Here is a tiny trained network, its code and every weight. The questions are about switching its units off for an input and a class, where a switched-off unit gives its printed mean instead of its output.

import numpy as np


def w(rows, s, z=0):
    codes = np.array(rows[::2]) - 128.0
    scale = np.full(codes.shape[1], s)
    scale[-1] = z or s
    return codes * scale


def f(y):
    return np.maximum(y, 0)


def log_softmax(a):
    a = a - a.max(-1, keepdims=True)
    return a - np.log(np.exp(a).sum(-1, keepdims=True))


def net(x, mask):
    res = np.array(x, float).reshape(1, 6) / 4 @ E
    y = f(res @ A[0][:, :-1].T + A[0][:, -1])
    res = res + np.where(mask, y, B[0][:, -1]) @ B[0][:, :-1]
    return log_softmax(res[-1] @ U[:, :-1].T + U[:, -1])


A, B = {}, {}
E = w([
[106,86,160,80,2,144,67,140,188,172],'x0',
[103,27,73,99,129,194,113,173,89,10],'x1',
[135,76,70,152,173,68,58,71,216,115],'x2',
[50,165,71,41,138,124,211,124,196,127],'x3',
[54,71,183,115,170,176,127,11,90,173],'x4',
[32,159,213,190,157,115,99,178,174,65],'x5',
],0.0082)
A[0] = w([
[70,145,88,76,129,127,194,124,173,131,87],'N0',
[184,114,80,90,118,136,134,110,108,161,82],'N1',
[112,64,88,110,137,156,116,140,123,66,38],'N2',
[190,180,82,140,115,85,136,211,148,98,36],'N3',
[71,82,166,110,155,164,128,43,106,161,51],'N4',
[107,91,158,86,8,151,67,128,186,175,39],'N5',
[134,82,85,144,165,82,65,89,199,115,67],'N6',
[114,71,100,97,119,193,135,158,103,69,60],'N7',
[112,167,186,110,84,184,179,183,56,134,46],'N8',
[171,114,158,172,118,120,86,124,91,135,8],'N9',
[131,177,153,134,116,93,156,100,147,182,58],'N10',
[87,150,105,84,138,129,160,135,156,125,2],'N11',
[104,130,149,139,140,118,107,134,148,111,68],'N12',
[174,95,167,172,114,136,88,134,89,129,81],'N13',
[149,183,155,127,137,101,135,97,157,193,51],'N14',
[64,146,174,154,155,104,102,160,159,96,41],'N15',
[189,108,77,94,106,128,147,101,104,159,83],'N16',
[153,128,99,115,132,131,134,116,116,148,29],'N17',
[94,118,149,138,177,157,139,63,91,146,81],'N18',
[125,101,96,144,146,91,93,100,172,114,27],'N19',
[79,153,99,78,130,120,166,126,169,125,32],'N20',
[152,151,105,155,201,127,153,106,99,111,40],'N21',
[139,150,146,141,128,120,137,113,147,159,3],'N22',
[162,122,94,111,128,133,134,111,115,155,26],'N23',
[127,133,100,85,120,126,152,109,142,128,93],'N24',
[80,153,175,161,139,130,118,164,153,91,34],'N25',
[173,121,104,100,132,139,130,110,123,150,55],'N26',
[142,154,113,150,186,122,160,120,111,119,12],'N27',
],0.012,0.0052)
B[0] = w([
[207,87,198,177,192,170,45,114,131,111,226],'N0',
[69,80,187,178,78,163,170,93,118,136,195],'N1',
[77,212,85,175,101,54,65,141,83,193,198],'N2',
[146,99,91,73,27,123,115,223,227,98,224],'N3',
[168,113,85,87,23,122,105,238,230,99,228],'N4',
[116,94,116,82,240,40,210,178,70,1,245],'N5',
[165,208,96,35,150,197,185,54,131,197,223],'N6',
[77,220,70,176,125,37,60,123,75,199,213],'N7',
[187,211,75,36,166,196,176,37,153,203,233],'N8',
[193,91,171,178,179,164,45,124,147,96,172],'N9',
[95,182,81,164,116,80,72,128,89,164,205],'N10',
[185,103,181,177,160,163,59,131,147,110,172],'N11',
[107,109,144,135,104,142,154,101,114,149,155],'N12',
[192,110,185,167,188,169,59,109,145,123,193],'N13',
[56,197,68,175,108,59,58,143,66,166,210],'N14',
[61,57,178,187,56,170,200,78,97,153,198],'N15',
[62,70,192,184,73,169,170,96,115,139,204],'N16',
[85,119,151,139,113,145,160,120,121,124,147],'N17',
[148,118,86,82,63,106,130,215,206,78,209],'N18',
[162,179,98,64,146,169,167,81,123,189,178],'N19',
[191,83,183,189,181,167,59,119,133,107,194],'N20',
[118,104,131,93,196,64,186,162,90,48,184],'N21',
[118,158,88,135,140,99,100,121,91,141,150],'N22',
[78,93,153,148,100,150,161,109,116,130,158],'N23',
[140,104,168,163,140,146,108,115,124,118,171],'N24',
[65,64,162,168,59,174,192,82,97,159,190],'N25',
[86,93,161,162,96,143,167,110,125,137,163],'N26',
[121,98,123,101,189,69,161,159,99,50,163],'N27',
],0.0079,0.011)
U = w([
[53,202,80,182,108,43,32,126,58,188,48],'0',
[40,44,184,183,54,190,217,84,107,140,82],'1',
[166,100,93,66,20,124,107,222,254,88,40],'2',
[224,83,192,183,219,185,12,109,130,104,127],'3',
[108,98,119,73,245,45,230,157,62,20,243],'4',
[178,204,95,20,159,216,196,50,133,204,252],'5',
],0.0094,0.0024)

Each question gives the input, the list of numbers given to net, and the class t.
The units are the neurons (one row each of A and B). Each row of codes is followed by its name. A weight is (code - 128) times the scale printed after its matrix; where a second scale follows, it is the last column's (A, B and U).
mask holds one flag per neuron, in row order. A switched-off neuron (its flag False) gives its mean, the last column of its row in B, instead of its output. The means were averaged over made-up inputs and are rounded, as every weight is.
A unit's drop is (log p(t) with every unit on - log p(t) with that unit switched off) / (log p(t) with every unit on - log p(t) with every unit switched off).
The circuit of an input: a set's keep is (log p(t) with only the set's units on - log p(t) with every unit switched off) / (log p(t) with every unit on - log p(t) with every unit switched off). Starting from the 12 units with the biggest drops (on a tie, the unit counted first), units are removed one at a time, each time the one whose removal leaves the highest keep (on an exact tie, the one counted first), for as long as the keep stays at least 0.8.
circuit, biggest first: the units of the circuit, biggest drop first
unit that matters most: the unit with the biggest drop
top k neurons: the k neurons with the biggest drops, biggest first
drop when u is switched off: that unit's drop, to one decimal
input [-8,0,-1,1,8,1], class 2: unit that matters most : N4
input [7,-6,0,6,7,-7], class 1: top 2 neurons : [N16; N1]
input [6,0,7,6,-1,-5], class 5: top 2 neurons : [N6; N19]
input [2,1,8,7,8,-6], class 2: top 2 neurons : [N4; N18]
input [-3,-8,-8,-6,7,-1], class 0: top 2 neurons : [N14; N10]
input [1,-5,-2,-8,0,8], class 1: top 2 neurons : [N15; N25]
input [-2,0,4,4,-2,1], class 3: circuit, biggest first : [N0; N20]
input [-4,0,-6,-4,-2,5], class 5: top 2 neurons : [N8; N16]
input [-4,3,8,-4,6,-3], class 5: top 3 neurons : [N6; N19; N3]
input [-3,7,3,-2,7,-8], class 1: top 3 neurons : [N16; N1; N14]
input [3,7,-1,0,-7,0], class 0: top 2 neurons : [N7; N2]
input [2,4,-2,6,6,3], class 2: top 3 neurons : [N4; N18; N13]
input [-5,-7,-7,7,-5,3], class 0: top 3 neurons : [N14; N10; N6]
input [4,1,3,-4,5,7], class 1: unit that matters most : N15
input [-3,-6,-8,-1,0,5], class 5: top 3 neurons : [N8; N7; N2]
input [6,-5,2,-2,7,-6], class 2: top 4 neurons : [N4; N18; N15; N25]
input [8,5,-5,6,7,1], class 4: top 2 neurons : [N5; N3]
input [-1,6,-3,2,0,-5], class 0: drop when N7 is switched off : 1.0
input [-4,7,4,1,5,-7], class 0: drop when N15 is switched off : 0.1
input [-3,-7,0,8,-8,-5], class 2: unit that matters most : N3
input [6,6,5,8,1,-7], class 3: drop when N20 is switched off : 0.3
input [5,8,-1,-3,1,1], class 0: drop when N7 is switched off : 0.2
